[[138 103 150 122 163 197 137 101  84  51 117 117 134 121 176]
 [100  81 152 129 176 188 142 111  72  88 131 129 101 174 195]
 [109  62 130 167 165 122 143  83 112  96 113 134 177 163 190]
 [104 118 166 196 147 130 153  83  64  83 142 100 148 138 155]
 [109 105 194 137 135 134 124 136 102 116 131 104  79 139 193]
 [ 71 104 156 203 172 102 143 109 110 125 116 103 150 132 178]
 [ 65  87 177 146 136 159 136 123 102  99 127  85 119 131 167]
 [124  98 175 124 188 145 121 123  50  74 134  84 120 134 191]
 [126  86 186 165 191 108 126 109 108  83 148  88 110 175 190]
 [134  90 167 200 142 150 139 129 105 124 158 107 129 164 146]
 [118 101 182 203 138 140 107 132  88 102 159  98 132 162 166]] ans = 134

[[ 97  76 120 133 145  77 100  90 104 148  88 140 143 101  92]
 [ 51  48  61 195 162  59  36 111  52 187 142 162 186  64  64]
 [117 156 203  84  87 147  89 116 197  59  58  91  89 123 124]
 [ 58  54 154 173 157  58  57 121 159 178  43 154 185  52  51]
 [138 142  42  88  85 140 138  87  42  70 208  93  90 130 142]
 [ 94  50 186 161 163  56  85 126 145 144  91 162 159  80  70]
 [138 171 197  42  56 170 167 105 194  47  48  69  52 157 153]
 [132 153 185  39  53 157 146 157 194  74  28  80  52 156 140]
 [150 127  32  43  56 158 157 131  47  91 141  64  68 153 142]
 [ 34  70 164 215 182  34  34  87 140 162  96 180 191  26  44]
 [177 185  90  18  43 186 178 120 123  40 117  50  34 174 173]] ans = 34

[[671 237 794 731 440 356 702 871 394 421 138]
 [731 552 233 631 445 346 736 489 285 209 385]
 [289 636 295 357 718 638 261 568 499 759 137]
 [664 759 614 563 640 886 627 743 426 655 690]
 [483 849 596 459 630 864 503 727 631 581 328]
 [812 336 728 234 653 661 471 291 733 661 354]
 [282 591 695 623 534 582 348 248 782 478 396]
 [225  78 892 643 425 438 474 881 499 805 633]
 [788 921 168 641 770 541 502 390 591 490 294]] ans = 225

[[4 8 4 8 3 4]
 [5 6 3 7 6 6]
 [6 2 3 5 8 5]
 [7 2 4 4 2 5]
 [6 7 2 4 7 3]
 [5 6 7 7 3 3]
 [8 5 4 3 5 8]
 [5 2 7 6 6 4]
 [8 6 4 3 7 6]
 [4 3 7 5 3 2]] ans = 8

[[176  11 137  64 115 115 180]
 [ 83 115 115 115 146 170 115]
 [225 117 118 169 115  32 146]
 [ 67 135 145 115 101 129 202]
 [123 115 130  96 176 115 172]
 [ 67  68 167   7 113 168  99]] ans = 123
---
[[-1.6, 1.6, 69.2, 24.2, -1.0, 28.6, 12.2],
 [5.7, -2.2, -52.1, -53.4, -6.6, -32.4, 8.4]]
1.6

[[50.7, 38.9, 7.5, 40.3],
 [-11.5, -18.9, -17.7, -16.4]]
38.9

[[-65.2, -55.3, -23.3, 38.5],
 [-43.2, -36.9, -15.3, 25.4]]
-55.3

[[11.9, -23.5, 26.0, -14.6],
 [-15.9, -66.4, 26.7, -0.6]]
-23.5

[[9.2, 11.4, -24.6, 16.8],
 [0.6, 58.4, 40.5, 20.6]]
11.4

[[8.5, -20.5, 0.3, -16.1, 36.7, 57.7],
 [26.1, 4.7, 21.2, 6.4, -23.5, 15.2]]
-20.5
---
[-37 -42  32  20 -11 -36] Out: 32, -42

[ 959 -935  206 -817] Out: 959, -935

[[44 48 51 44 45]
 [51 39 41 46 58]
 [24 42 30 89 37]] Out: 89, 24

[[ 20  31  16   0  25]
 [ -5  18  24 -34   1]
 [-38 -43 -20 -22 -42]] Out: 31, -43

[198 126 579 890 252] Out: 890, 126

[144 138 219 151  63 243 107] Out: 243, 63
---
[[  7.2  11.4  27.0 -18.6  63.0 -10.6]
 [  0.4 -14.2 -22.6  67.4 -16.3   4.7]
 [ -1.6  -9.7   2.0  22.9  37.6  43.9]] → 2.0

[[ -8.7   7.6 -12.1 -15.8 -18.0]
 [-17.0 -10.7 -16.6  14.9 -54.2]
 [ 12.5  -8.5 -20.3   8.4  46.7]] → -20.3

[[-18.7  16.2  21.1 -33.3  11.3  28.0]
 [-25.1  45.4   6.9 -19.5   7.1  31.5]
 [  6.1  16.6  25.9 -51.1   7.1   1.7]] → 25.9

[[-14.7 -13.8  47.5  -1.8 -22.8 -27.2 -27.6]
 [ 27.7 -26.4 -24.8   1.2  23.3  25.7  24.3]
 [ -1.0  57.8 -52.6  -1.4  21.3  18.5  18.1]] → -52.6

[[ 22.4 -25.5   8.9  11.9 -65.0 -28.4  65.5]
 [-55.3 -41.5   1.3  20.5 -47.7  10.9  55.9]
 [ 13.0  49.2 -15.7  27.9  55.2 -28.7 -55.2]] → -15.7

[[ 50.4 -27.1   6.1  22.2   6.7  11.4]
 [ 50.4 -46.0 -32.2  41.3  -8.3 -30.7]
 [ 50.4 -35.6  -7.5  17.4   4.3   3.3]] → -7.5
